Here is a tiny trained network, its code and every weight. The questions are about switching its units off for an input and a class, where a switched-off unit gives its printed mean instead of its output.

import numpy as np


def w(rows, s, z=0):
    codes = np.array(rows[::2]) - 128.0
    scale = np.full(codes.shape[1], s)
    scale[-1] = z or s
    return codes * scale


def f(y):
    return np.maximum(y, 0)


def log_softmax(a):
    a = a - a.max(-1, keepdims=True)
    return a - np.log(np.exp(a).sum(-1, keepdims=True))


def net(x, mask):
    res = np.array(x, float).reshape(1, 6) / 4 @ E
    y = f(res @ A[0][:, :-1].T + A[0][:, -1])
    res = res + np.where(mask, y, B[0][:, -1]) @ B[0][:, :-1]
    return log_softmax(res[-1] @ U[:, :-1].T + U[:, -1])


A, B = {}, {}
E = w([
[124,125,128,131,127],'x0',
[166,108,184,192,110],'x1',
[99,214,107,184,99],'x2',
[121,147,144,145,250],'x3',
[155,86,19,170,135],'x4',
[123,127,127,128,128],'x5',
],0.012)
A[0] = w([
[137,115,138,130,222,68],'N1',
[72,144,132,166,114,89],'N2',
[113,171,103,142,123,82],'N3',
[176,111,136,185,146,179],'N4',
[181,11,161,56,110,84],'N5',
[121,127,91,33,169,121],'N6',
[132,64,168,187,136,101],'N7',
[172,67,174,198,73,130],'N8',
[103,176,181,92,162,102],'N9',
[150,67,140,88,166,61],'N10',
[56,105,66,98,142,113],'N11',
[71,110,113,125,47,73],'N12',
[122,96,60,174,137,10],'N13',
[128,175,201,52,84,41],'N14',
[133,54,140,98,165,57],'N15',
[124,97,62,160,173,79],'N16',
[74,143,200,115,119,68],'N17',
[86,145,123,149,231,89],'N18',
[176,92,38,145,91,65],'N19',
[106,164,76,23,89,115],'N20',
[128,244,109,206,110,35],'N21',
[158,84,157,98,182,137],'N22',
[174,115,55,174,143,53],'N23',
],0.012)
B[0] = w([
[99,104,147,179,15,214],'N1',
[56,169,80,126,130,157],'N2',
[110,152,106,145,145,155],'N3',
[145,159,142,65,174,255],'N4',
[27,167,44,203,80,244],'N5',
[165,208,130,165,180,221],'N6',
[127,198,140,168,189,196],'N7',
[224,184,150,164,195,250],'N8',
[129,70,142,108,184,225],'N9',
[53,160,132,156,110,180],'N10',
[185,203,163,186,191,193],'N11',
[124,105,141,200,80,187],'N12',
[66,78,159,81,200,161],'N13',
[72,2,162,147,230,202],'N14',
[81,146,103,165,103,178],'N15',
[109,70,181,75,182,199],'N16',
[75,102,147,97,236,194],'N17',
[211,53,155,227,6,245],'N18',
[89,44,177,111,186,217],'N19',
[234,160,177,204,152,223],'N20',
[33,154,49,157,103,216],'N21',
[115,187,51,95,96,241],'N22',
[79,79,162,88,218,197],'N23',
],0.0079)
U = w([
[104,79,160,83,168,62],'0',
[67,208,71,127,101,31],'1',
[167,166,131,97,119,249],'2',
[161,164,137,100,118,239],'3',
[202,214,166,140,155,23],'4',
[183,74,155,151,48,139],'5',
[199,163,124,3,75,134],'6',
],0.012,0.014)

Each question gives the input, the list of numbers given to net, and the class t.
The units are the neurons (one row each of A and B). Each row of codes is followed by its name. A weight is (code - 128) times the scale printed after its matrix; where a second scale follows, it is the last column's (A, B and U).
mask holds one flag per neuron, in row order. A switched-off neuron (its flag False) gives its mean, the last column of its row in B, instead of its output. The means were averaged over made-up inputs and are rounded, as every weight is.
A unit's drop is (log p(t) with every unit on - log p(t) with that unit switched off) / (log p(t) with every unit on - log p(t) with every unit switched off).
The circuit of an input: a set's keep is (log p(t) with only the set's units on - log p(t) with every unit switched off) / (log p(t) with every unit on - log p(t) with every unit switched off). Starting from the 12 units with the biggest drops (on a tie, the unit counted first), units are removed one at a time, each time the one whose removal leaves the highest keep (on an exact tie, the one counted first), for as long as the keep stays at least 0.8.
units of the circuit, in order: the units of the circuit, biggest drop first
most important unit: the unit with the biggest drop
k most important neurons: the k neurons with the biggest drops, biggest first
drop when u is switched off: that unit's drop, to one decimal
input [-3,7,2,-1,-2,6], class 4: most important unit	N8
input [1,0,3,-4,7,4], class 0: units of the circuit, in order	(N19 N23)
input [6,-8,-5,-8,-5,-1], class 4: 2 most important neurons	(N20 N6)
input [7,8,-4,-8,6,8], class 2: 2 most important neurons	(N8 N18)
input [-8,-3,1,-7,-8,3], class 0: 3 most important neurons	(N14 N17 N18)
input [-8,-8,2,8,8,-2], class 0: 4 most important neurons	(N16 N23 N13 N8)
input [-5,-8,6,5,7,-7], class 4: 3 most important neurons	(N11 N6 N20)
input [-6,-1,-6,7,-3,0], class 5: 2 most important neurons	(N18 N1)
input [2,-3,-6,-5,-7,-1], class 0: 3 most important neurons	(N14 N17 N18)
input [6,-8,6,-8,1,7], class 4: 2 most important neurons	(N20 N11)
input [-1,6,-3,3,6,-6], class 0: 2 most important neurons	(N23 N16)
input [-2,-6,2,-5,-8,4], class 0: 2 most important neurons	(N14 N17)
input [4,2,-6,8,-2,6], class 5: 3 most important neurons	(N18 N1 N21)
input [-7,-5,0,-2,8,7], class 0: units of the circuit, in order	(N19)
input [-2,6,0,-5,-4,-3], class 4: 2 most important neurons	(N8 N18)
input [4,6,7,3,5,4], class 1: 2 most important neurons	(N21 N20)
input [-7,3,6,8,-4,-3], class 5: units of the circuit, in order	(N18 N1)
input [3,6,2,-5,-4,-3], class 4: 2 most important neurons	(N8 N18)
input [1,-4,4,7,-2,-1], class 5: units of the circuit, in order	(N18 N1)
input [2,-4,4,7,-3,0], class 5: most important neuron	(N18)
input [-3,3,-8,5,1,-7], class 1: drop when N5 is switched off	0.1
input [6,3,-8,-1,4,6], class 1: drop when N5 is switched off	0.5
input [-7,7,-8,-6,5,-1], class 1: drop when N5 is switched off	0.9
input [-4,1,-1,1,-4,0], class 0: drop when N18 is switched off	0.3
